<45> [ 16  20   7  -4   1  -6  10 -16  -8  26 -15   9  -7   7 -17  28  -4 -10
   5  -4  11]
<45> [ 23  26  -1  22   5  12  20  -1  -6   4  -3  22  -1   4  -3  21  -7 -23
   0  13   4]
<49> [-13  26  23  -8 -14 -48  -4 -15  16 -33  -7 -24  -7   5  19  -8  -2  -7
 -46 -32  -6]
<45> [-34 -15 -10  16  -8  -2 -10  19  11 -20   5 -19   6 -11  -6 -33  -2  10
 -13 -31  -6]
<48> [ 24  -7  38 -16  37  -7  16 -34  -7  52 -10 -27  -8   5 -52  43  -2  -8
  16   0 -24]
<49> [ 28  23   0  -1   3   6  12 -13  -9   1  -5  23  -8   5   8  16   1 -11
   2  34  18]
<52> [ 10  26  -8   7 -27 -20  11  21  -4   3  -4   8  -1   6  -8  -9   3  11
 -10 -34  -4]
<49> [ 11  15  15  -7   7 -12 -12 -10  -3 -16  -8  -5   5   3   6 -12   4  -6
  -5   4  -4]
<45> [ 10  12   4   1  -1 -13  13   4  -6 -18   4   8 -14   8   8 -22  -2   5
   1  -7  -1]
<49> [ 36   2  -9  -1  10  34  24   6 -29  29   1  39  -4   3 -15   3  13   8
  43  25  16]
<43> [  6  35  -3  13 -19 -10  20  13  -6  -4  -7  25   3  13  19   4   1 -14
  -2 -53   7]
<45> [  6  -4   5 -34 -12 -21 -16  -8   7  -3   1 -20   3  -1  25   4  16  17
 -13  10  -2]
<48> [-16   8  12  -8   3 -11 -33  -1  -2 -44 -11  -6  21   0  33 -48  12  -5
  -1 -34   4]
<43> [ -4 -12 -28  11 -18  13 -20  35   0  15   1  -4  23 -10 -15 -11   3  18
  11  -7 -10]
<49> [  8 -34 -12 -29   3  36 -16  17 -20  15  13  30  20   2  29 -11  23  21
  52  23   3]
<49> [-34 -22  13  12  11   9  -5   8   7 -12   8 -14  17  -6  -3 -20   4  -6
  -2 -41 -20]
<45> [-22 -32  14  -8  35  16 -18 -30  21 -33   9 -28   5 -10  44   8  -2 -23
  -9  32  -1]
<49> [ -1  18 -13  29  -8  25 -34  20  -1  -3 -11  17  47  -8  -2   6  -1 -26
  -2   7  -7]
<43> [-29  -3 -26  35 -14  -1 -17  23   8   8 -15 -23   9 -16 -52 -20 -15   8
 -10 -35   2]
<43> [ 16 -15 -33  -9   1  39  33  12 -16  -7  10  25 -15 -11  36 -27  31  26
  31   7  48]
<45> [ 11  14 -30   3 -32  10 -29  30  -4  24 -12  13  36  -5   1  15   9   5
   8  -5   1]
<48> [  2  -4  30  -1  27  -3   8 -17  -7   1  -2 -14  -5   0 -30 -14   3  -2
   4  -8 -14]
<52> [ -7 -18  18 -28  23   2 -21 -22  -5  -9  -4  -3   4   5  25  -8   5  -5
  22   4   5]
<49> [-11   6  -5  10 -27 -14  24  27   4  -9  15   4  -6   2   3 -16   7  16
 -20 -41 -12]
<52> [ -3  -8  -9  18  10  10  10  -6   9   0   0 -22 -12 -17 -30  -3  -4   4
 -15  22   8]
<48> [ 11  -3   4 -11   4   8   3   0  -7   6   5  16   4   9  21  12   4  -5
  18   4  -4]
<43> [  5  34  -9   9 -33 -12   4  13  -9  35 -19  20  10   6 -28  23   0  -2
  -5 -41   8]
<49> [  6 -15  14 -37  17   0 -18 -29  -2 -14   4   5  -8   6  37   2   3   0
  12  52  11]
<43> [ -5 -22  17  -9  20   9  -2  -5   3 -23  16 -11   4  -4  18 -20  11   3
   1  16 -15]
<48> [  0  -7 -10  -5 -14   6  -5   2  11 -17  21  12  -4  -2  28  10  -1   4
 -21  62   0]
<52> [ -6  -2  37 -22  18 -11 -10 -29 -11  18 -10   5   0  12 -20  10  -2 -10
  13  -7  -7]
<43> [  3   6 -13   7 -21  -4   8  16   8 -22  20  17 -11   4  23  -2  -7   5
 -21  34  -5]
<45> [-33 -15  -7  -7 -11  -6 -26   4  15 -13  -4 -20  15  -7  27  -6   4   1
  -9 -32   4]
<49> [-30 -24 -23  52  12  36  10  13  13  30   0 -13   7 -17 -52  25 -25 -18
   3 -12  -5]
<43> [  5  -6   1 -13  24  22 -17 -11  -2 -47   0   1  16  -5  69 -26  19 -14
  16  12  19]
<48> [ -6   2  -7  11 -12  -8   4   3  15   7   1 -17  -2  -6 -12  19  -7  -1
 -25   1  -6]
<48> [  6 -12  -2  -4   1  -9  -4  -5  -4  41  -5 -16 -17  -3 -71   8 -14  22
   5  29  -9]
<43> [ -9   0 -35  24  -6   7   3  23   4 -13  -6  -5  -3  -6   9 -21 -11   2
  11 -33  17]
<49> [ 17  19 -29  43  -5   2  20  13   3  34 -15 -14 -12  -9 -65  23 -25  -3
  -5  -3   3]
<48> [-30 -18  15   1   2 -16 -52   7  18  -6  -5 -47  37 -10 -18 -12  -4  -2
 -18 -23 -43]
<48> [ -2  34 -10  23 -35 -19   4  23   4  11 -12  -4  13  -4 -27   4   3   1
 -30 -48  -6]
<48> [  4 -25  12  -9  35  29   0 -27   0   4   4  -8   0  -9   4  14   6 -10
  14  42   7]
<45> [-55 -16 -16  18 -22  21 -18  25  16 -59  25  34  20  -1  73 -27  -2 -16
 -19  -5   6]
<43> [ 32  -7 -17 -40 -13  12 -15  12 -11  17   5  17  19   6  53  19  25  17
  32  22   5]
<49> [ -4  -5 -12  10   4  -7 -11 -13   9  20 -10 -18 -17  -5 -42  21 -29  -1
  -6  34   5]
<45> [  7  -4  -5 -19 -10  -2 -16  13  -9 -16  10  20   3   8  28 -24   6  16
  14  22  -2]
<52> [ 15 -11  11  -6  28  22  22 -23   0 -12  12   0 -14  -5  18   9  10  -8
   0  44   9]
<52> [ 15  -4   6   5  20  22 -18  -3   6  -2   0 -14  32  -9  16  19   8 -21
   3  24 -19]
<48> [-56 -38  -4  23  -4 -22 -41  25  35 -15   9 -63  19 -12 -25 -20 -28   5
 -27 -36 -54]
<52> [  6   0 -17  35   3  -1  23  22  16  -7  13 -19 -10  -1  -4  10 -23  -8
 -10  -5 -25]
<48> [22  5  2 -8 -4  9 18 -1 -9 16 10 26 -8  7  1 20  4  3  7 33  1]
<43> [-32  -5  -7  29   5 -15 -28  15  31 -83  15 -27   6  -3  52 -43 -27 -20
 -32   2 -24]
<43> [  1  11 -18  30 -23   8  21  44  -9  21   4  20  11   3 -27  -7   0   8
  10 -52 -16]
<52> [ 32  40  -6   1 -12  -5  10 -10  -9  13 -21   5  -2  -6 -17  13  13  -1
 -13   7  27]
<52> [ -2  -8   1  12  18  15   8 -25   6  17  -3  -3 -16  -6 -28  32 -18 -16
  -5  43  12]
<45> [ 23  11  16 -25   8   5 -11 -44  -6  53 -21   6   4   1 -25  70   2 -18
   2  51  17]
<52> [ 17  52  -8  24 -35 -36  21  15  -6  36 -20  17 -13  18 -47  29 -25  -6
 -12 -46  -4]
<52> [ -7  -7   2 -18  -8 -16 -23  21  -1 -22   5  -1  18  12  46 -27   6   8
  18 -42 -20]
<45> [-19  14 -16  18 -13 -14 -29  13   6 -17 -20 -17  15  -7  -8 -26  -9  -3
 -10 -38   6]
<52> [ -9 -11  -5  -1  -3  12  -3   5   0  -1   9  13   4   0  14   2   1   0
   5  10   2]
[ 17  16  11 -16   2   4  -6 -10 -10   4  -9  17  15   7  26  15  14 -12
  11  -1   8] : <43>
[ 16   1  -4 -14  -9   7   1   4  -2 -12  16  21   1   4  35   5  10   5
  -2  42   0] : <43>
[ -3  -8 -30   9 -13  14  -9  24   1  -3   1   0   9 -10   5 -17   4  15
   7  -1   9] : <43>
[ 33  22   4 -14  -5  -8 -15  17 -22   1 -14   4  23   4  -2 -30  23  14
  22 -24  -9] : <49>
[ -4   4   5  -3  -4 -23   1   0  -3   0  -6 -14 -15   1 -31 -26  -3  19
  -5 -19  -1] : <45>
[ 12  11   3  20  -1  11  12  12  -7  11   7  24   5   7 -19  11  -8 -11
   4  11 -17] : <43>
[  9   0  10  -9  23   5 -16 -24  -3   4 -14  -6   5   1   4  15  -5 -17
  14  18   8] : <43>
[ 16   2 -22  15  10  28  42 -16   0   8   7  29 -35   2  15  38 -15 -16
   8  48  38] : <52>
[ 25   4   5 -11  22   1  18 -11 -24  42 -19  13 -13  18 -18  18  -9  -5
  57 -36   9] : <45>
[ 43  41  39 -30   1 -33  24 -24 -20  13 -10  19 -13  24   4  18  12  -5
   3 -13  -4] : <48>
[  7  -4  12  -2  14  16  10  -2 -14 -11   9  22  -3   3   1 -22   9   2
  15  17   1] : <48>
[17 10 -5 -8  2  7 -1 -7 -7  4 -7 15  2  4 19 13  3 -8 13 13 16] : <43>
[-26  -1   9   9   9  -1 -14 -23  18 -23  -5 -18   3  -9  10   7  -7 -22
 -30   8   9] : <45>
[ 23   7 -23  15   1  14  32  16 -16  37  -6  21 -13   9 -17  20 -11   0
  39 -26  10] : <43>
[ 10  14 -28  11  -8  12 -12   7  -2   5 -20  -7  12 -15  -6  -4   7   3
   2  -4  27] : <52>
[-17 -11 -13   5  -9  -3  -5   5   8  -3   0 -16  -7 -11 -16 -15  -2  15
 -13   1   8] : <43>
[  4  -5 -29  20   0  20 -10  10   3  35 -14 -10  13 -10 -26  29 -12  -6
  16  -1   6] : <49>
[ 50  -3 -27  -5  15  14  42  -2 -17  53  -9  -4 -32   0 -31  26  -1  21
  46   9  24] : <49>

[8] [ 12 -29  10  -7  14  -7 -19  -3  11  11 -11   1  -6   3  19  -6 -29  15
  14  14 -10]
[18] [ -6 -28 -22 -12 -14  -6   8  17 -10  -9  -4   2   1  33 -42 -15  32 -10
  13  21  25]
[1] [-29  -6 -12  25 -32   4  -6  19  -9  -7  20  15  -6  -4  -9  10   8  -1
  17 -13   7]
[12] [  2  27   4  22  -6 -12   9   0  24   8   1   2   7  -9  17 -15 -18  -6
 -26   2  -1]
[9] [ -1 -31   1  13 -13   5   4 -12 -49 -28  17 -21 -19  11 -30   7   3  15
  16 -42  27]
[18] [ 19  40 -20 -15  -6 -21  20  12 -11  -1 -31  16  -9  18 -10 -10   7 -13
 -20  31  -5]
[8] [-15   0  15  11  13  -5  15  -7 -27  -4  23   6  30   2  -9  15  15  -9
   8 -22   4]
[12] [-13  -3  17   6  18  18 -11  -6 -47   4  16  21  23  18   4   8  17 -21
  -2  -5   3]
[18] [-19 -18  17   7  -2  19 -38 -32  23   9  15   0  12  -9  40  16  -3 -10
  -7  -9 -12]
[8] [ 17   4 -16  -7   2  -6   4  10 -30   1  -3   8  -9  19 -14 -10  -7   5
   1   7   4]
[10] [ -7  30  16  25 -17   1 -27 -24  36   7   1  22 -12 -23  54  24  -9 -15
   7  36 -14]
[9] [  7  12  -7  -5  35  -1  -1  -5  37  14   5  17  39 -10   6 -17  10 -10
 -11  17 -23]
[10] [-13  24  -5  22  10  -3 -11 -17  13   1  23   9   2 -16  31  20  -2  -3
  10   8  -7]
[10] [ 19 -15  30   1   7  -1 -14 -27   6  20 -10   2   7   7  19  -5 -16  -5
 -18  13 -19]
[12] [-15   0  10  17   9  13 -13  -3  20  -6  11  -1   1 -20  22   3  -4   1
  10  -5   6]
[18] [ -3   2  -1 -31  27  15 -14  -5   5   4  -3   7  28  -4  17   5   7  -8
  -6  -9 -15]
[12] [ -8 -25   2 -24 -23  19 -23  12   5   3 -20   7 -22   2  -5  16  16  -1
  18  19 -11]
[1] [-27  -9  13  35  24 -10 -26 -13 -10 -38  11  37  19 -36  39  27 -19  11
  43 -43 -22]
[1] [-20  -2  10  18  22 -11 -20 -20   9 -17   4  18  22 -12  43  10 -11  -7
  10 -12  -6]
[8] [ 16   8   4 -23  20  10 -22 -11 -15   2 -23  15   0  15  26  -5  -5 -13
 -12  21  -7]
[18] [-19   9  20  35 -37   9 -11  -1 -18 -13  14  11  -7 -12  23  14 -16  -6
   5 -28  15]
[10] [ 24   5  35  23  36   7   1 -39 -10  -1  16  -8  21  -5  15 -15 -14  -3
 -16 -13   8]
[1] [-11  -5   0   3  14   8   2  -9  -4 -17   9  -4  17  -7  -9   0  16  -3
  -3 -28   2]
[18] [ 24 -29   9  18  13  24 -26 -28 -42   9  27   7   5  41  -5 -30  -3 -12
  -7  16  29]
[10] [-13  -5 -12  -9  -4  -7  -7  11  19   1 -12  -1  -9 -10   8  10  -4   9
   2  -3 -19]
[1] [-12 -58  20   6  14   3 -28 -25  13  -5  19 -21  -8  -5  21  20 -14  20
  46  -3  14]
[9] [ -8  -8 -50  -8  32  -7  -8  34  39  40  16  15  25  11  -5 -34  -3   5
 -14  29 -27]
[10] [ 24  -7  -1  -2  25  -9  23  -2   2  14   3 -19   8   4 -28 -23  -5  14
 -20  -6 -10]
[18] [ 19 -39  12 -14  -1 -19  29 -23 -22  -4   2 -38  -7   4 -50  16   7  26
   7 -36 -11]
[8] [-22   5 -11 -25 -12  19  -6  -2  27   3   2 -13   6  -7   3  16  30 -13
  -9  -4  -2]
[12] [ 30   2   4  -3  18 -16  12 -23  14  -3 -25 -14 -27  -6 -17   1   8  12
  -1  28 -23]
[1] [ 17   4   5  -5  11  -4  12 -15 -34   0  -4  -4  10  29 -14 -13  10 -14
 -24   2  11]
[9] [ -7  -7   4   8  -3  -1  -6  -9  -1  -4  11  11  15   7   3   1   9 -12
   8   5   9]
[18] [ 10   7  -2 -14   4   6  19  16 -22  12   4  -4  19  -4 -23  -8  -7   9
 -26 -41 -18]
[9] [ 30 -13  28 -17  38   7  14 -13 -18  -1  -2   0  34 -17 -23  -4  -4  15
   0 -39 -29]
[12] [  3   6 -19  -7  17  -8  19   2 -10 -12  -2  -9  -2   2 -26  -1  17   6
  -2  -7  -2]
[1] [-32  18  35  32  -3  32  -3   1 -50 -17  25  21  10 -18   5  33  23 -18
  15 -32   9]
[9] [ 45 -18  11   9   1  -9  -2 -32 -15 -20 -10 -11 -13  25  -6 -33 -20   3
   1  13  37]
[18] [ -6  56  -9   1 -17 -30  23  37 -21  22 -30  20  -3 -10  20   5 -42   5
 -56 -33 -53]
[9] [-31 -44  18  -4 -13  26  -5  23 -21   3  16   0   1  -5 -29  26  26   6
  36 -18   0]
[10] [-20  16 -13  19   7  13 -11   0  -3 -12  19  18   5 -15   8  10  14  -6
   9  -9  -4]
[9] [-42  -5   6  56 -52   3 -21   3  13 -17  21 -13 -43 -23  37  20 -29  12
  15 -26  26]
[9] [ -7  59  14   4 -16  -8   6  18  11  -5 -33  22   2 -39  43  13 -32  -3
 -31 -31 -37]
[1] [-20 -43  42  53   6  25 -27 -28 -57  -7  50  20  11  -8  -1  28   2   4
  33 -42  -6]
[10] [  3 -24  -2   0  19   3   8 -22  31  38  30 -31  10   6 -24  -2  21   4
 -15  16 -15]
[1] [  7 -10 -10  -3  15   2 -26 -26  27  20  12   3  -4   0  20   9  -1   2
   7  32 -21]
[1] [ -7  34 -10   4  -6  -6   7  16  15  -8  -7  20  14 -20  10  -3  -4  -5
  -9 -12 -12]
[18] [ 20  -1  -3  -4  -8  -5  11  -9 -14 -26 -11  -5 -17   8 -25  -2  14   2
  20  12  22]
[1] [ 24  53   8   5 -13   0   0   6  35  12  -7  17   9 -25  39 -16 -37  -5
 -16  13  -2]
[8] [-63 -10 -12  19 -37  -7  -8  10   4  -5  12  -8 -18 -17  12  45   8   5
  -1 -42 -21]
[18] [ 19   6  18  26 -27   3   3 -13 -42 -18   2   8 -24   3 -13   4  -6   1
  10  -6  15]
[10] [-19 -28   7  10 -28  11 -24  -5   6   5  20   3  -4   9  12  11   3  -7
  23  12  20]
[1] [ -1  13 -32 -19 -22 -47  35  40  -3  -2 -33  13  12  18 -26 -18  -7   0
 -21  -7 -12]
[10] [ 43   4  24  17  -5  25   8 -26 -38 -15  13   0  17  19 -28 -41   5 -17
 -19 -10  43]
[8] [-14 -14 -11  16 -44 -21   8  23 -12   0   8   0 -19   6 -10   7 -20  14
  17 -13  11]
[9] [-35 -14  28  44 -48  12 -26 -23  -6 -14  25  -2 -36  -7  27  44   7  -8
  40   9  30]
[10] [ 46  16  23  14  38 -21  17 -35  33   7  -5 -29   1 -24  21 -24 -47  24
 -25  -8 -12]
[8] [-36  11  -2  41 -21  33 -16 -10  -4 -33  21 -10 -35 -46   2  33  17  10
   5 -52  -8]
[8] [  1  23 -27 -22 -15   0  -2  46  17  22  -6  24  15   8  11 -24 -17  -7
  -8  21   4]
[8] [  9  -1   9  12   5   5  -3 -40 -37 -20   7  -7  -7  15  -6   7  16 -11
  -8 -10  13]
[12] [  4  17  22  10 -10   0   2  12  -8   8  -6   6   3   3  26 -13 -30  -6
 -14   0  16]
[8] [ -1  43  28 -14  20  25  -3 -11  -3 -16 -19  20  24 -14  27  10  26 -34
  -9   9   3]
[1] [ 15 -19  19  10  -9  29 -12 -34 -14   9  54 -13  12   3  -6   8   2   1
  23  -9  31]
[9] [  3   3  16   5  20   8  -9 -29 -14 -12  10  11  21 -22   9  19   1   2
   3 -35 -27]
[12] [  4 -28 -22 -26  33 -14  18  -1 -19   5   6  -6  12   8 -49  13  27  18
  13 -13 -34]
[12] [ 17  14  -4  10  21   4  -3 -30  40   8  14 -18   1   4  13 -20   8 -11
 -12  40  21]
[10] [  1 -16  10 -23   4   0 -27   0 -21  -8 -20  17  -2   7  32  12 -23   2
  20  -3  -4]
[10] [-23 -23   0   4 -10   0  17  15  -4   7  16 -19   4  13 -30   0  22  -2
   1  -6  19]
[8] [ -8   3  -2 -26  75 -11   0 -12 -13   2  -1  14  44  12  20   9  15 -12
   6  10 -15]
[10] [ -2  27 -23 -12   1 -26  16  16 -23 -15 -25  10  -1   3   2   2 -11   3
 -19 -23 -16]
[9] [-11   5  14   4  17  24  -7 -30 -34 -42   8   2  14 -40  -2  34  16   7
   2 -84 -29]
[12] [-23   6  29  34 -17  29 -30 -21 -12 -45   6   6 -21 -17  40  19   4 -15
  29  -9  44]
[12] [ -1   9  14  18  -7  -4  -6 -14 -35 -10   3  27  13  -8   7  15  -7  -5
  -7 -34 -26]
[9] [ 11  21   1  -5 -23 -18  41  17 -31 -14 -18  -6  -4  19 -34 -10  10  -8
 -12  -3  27]
[18] [ -8  34   4  -4  13  10 -19   4  -4  -8  -9  26  10 -12  47   8 -14 -13
  -1  -1  -2]
[12] [ -1  -2  -2  -1  17 -12  18  -5 -31  -1  -1   5   8  15 -29   8  27  -6
  -4   0 -15]
[9] [ 13  -6   6  16  -9 -10 -10   0   5   0  -5  11   0   6  17 -23 -32   2
  -3   6   8]
[12] [-27 -15   9   5  -6  16 -19  21  15  24   5  12   6  -4  14   4   0  -6
  -2   8 -15]
[18] [ 16 -39  10  10 -11   2   0  -7 -48 -32  -3  -1 -28  12 -40   3   7  16
  40  -9  21]
[8] [ 13  -2  -7  20  14  -2 -22 -13  11 -10   1   6  -9   1  26 -23 -26   5
   1  11  12]
[12] [ -9  -2   5  -2   4  12  -7  -8 -10 -10   8  11  15  -5  -1  12  17  -9
  10 -11  -2]
[1] [-17  17 -21  10   9   3 -22   5  39 -12 -13  12 -16 -24  30   2  -1   1
   2  15 -16]
[18] [ 15  -2   4  13  14  17 -14 -25  35   0  16 -18  -5 -13  14 -16  -6   5
   1  13  16]
[8] [-12   4 -17 -21  -3 -36  21  33  26  24 -30  -1  -3   8  -4   1  -3   3
 -16  22 -29]
[-12 -13  16   3 -16 -23  27   8 -55 -24   0  -3  -5   7 -23  29   1  10
  33 -33  17] : [18]
[ 14 -11   5   6  26  -3   6 -23  -5  -4  19  -7  22  -5 -10  -6  -3   9
   1 -23  -4] : [9]
[ -8   0   4  -5  27  16 -24 -16   2  13   9  11  27   5  29  -3   2 -16
 -22  -2 -14] : [8]
[-38  18 -27   4 -27   3 -20  31  25  23  -1  21 -23   6  24  17  14 -17
   4  51  -7] : [9]
[ 31 -20  18   5  12  -1  14 -35  -4   5  18 -20  18  18 -28 -20  11  -3
  -6   5  19] : [8]
[ 12  36 -17  -1 -10   1   3   8   8 -13 -15   8  -6  -2   7 -19  -4  -9
 -17   8  12] : [18]
[-10  17 -11  30 -11  13 -19  -6 -11 -18  16  18 -11  -2  15   0   4 -11
   8   4  18] : [1]
[ -3 -12 -17  -5  11  13  -7   5   3  15  17   6   4   3 -21   1  22   1
   9  14 -14] : [10]
[ -6 -22   6  13  -3  10 -16 -12  16  -9  10 -18 -13  -9  11  -1  -9  10
  11  -9  16] : [9]
[-11 -10   5  -3  -2   2  -5  17 -47  16   7  26  21  13  -4   7  -9  -3
  -9 -28 -24] : [12]
[-17  13  27   3  21  27 -30 -10 -24   6   3  31  28  -5  43  13  -2 -24
 -18 -15 -21] : [8]
[-19  33 -17 -28  14 -32  45  28  40  -6 -48 -34 -12 -30  -8  11   6  15
 -38 -26 -38] : [10]
[ 40  -6   4  16   3  -4  15  -5 -47  18   5   3  -8  25 -39 -28 -13   9
 -26  -1 -10] : [8]
[ 24 -23  14 -14   7 -11  16  -8   4  27 -12 -17   1  15 -28 -10   2   6
 -18  14 -21] : [8]
[-16  -8  -6  -5  -9  -9 -12   6  23  -4  -4  -5 -15  -2  24  13  -9   5
  27  20  15] : [1]
[  0  -2   7   3 -23  19  12   9   5   6  13 -13  -5 -17 -31   5  13   7
   0 -18  -3] : [8]
[ 21 -18  -9  -5  20  -8  -7 -36  47  14  13 -40 -12  23  13 -21  -2   1
   3  55  38] : [9]
[ 14   4  -6 -25   2  -7  17  31  16  27 -22 -30 -28  -1  -3 -11 -28  24
 -16   9  -7] : [9]
[  2 -24  10  21 -17  -2  18  16   1  11  15 -24 -26   5 -32  -7  -2  17
  20  15  25] : [9]
[ 10  -5 -29  -3   9  -9   7  -7  -3   8   4 -19 -19  28 -21 -14  13   1
 -14  27  10] : [12]
[-37 -21   8  14 -19  19 -15   7  24   5  31  -5   2 -23   8  26   9   4
  30 -12   6] : [1]
[ 13 -18  12  -2   0   2 -11 -16  -3  22  19   1   0   2   3  15 -10   9
  20  12 -11] : [1]
[-29   9  25  15  -6  13  -1   6  20  -5   7   8  19  -9  18   6  20 -25
   9  12  24] : [12]
[-14 -10   2  16  26   0 -15 -18 -11   0  26   4  15  -2  23  11  -9   3
   9 -16  -4] : [10]
[  9 -25 -12 -28   6  -3   5  -5  28  22   6 -32  -6   5 -16   2   4  16
   3  12  -5] : [10]
[  7 -13 -12 -12  14   1  12  24 -21   9  -1   6   7  17 -35 -15  11   4
   4   8  -1] : [18]
[-46 -28   5  17 -16  11 -13  25  21  -5  13   2 -10 -34   2  29   5  17
  37 -23 -14] : [1]
[ 20 -13  -3 -28   0 -27  34  26   2   2 -35 -17   2   6 -34 -23 -16  19
 -17 -18 -11] : [1]
[  3  28   7  36 -28  -8  -7 -13 -25 -26  -7  16 -25 -12  22   9 -25   0
  -7 -22  -1] : [9]
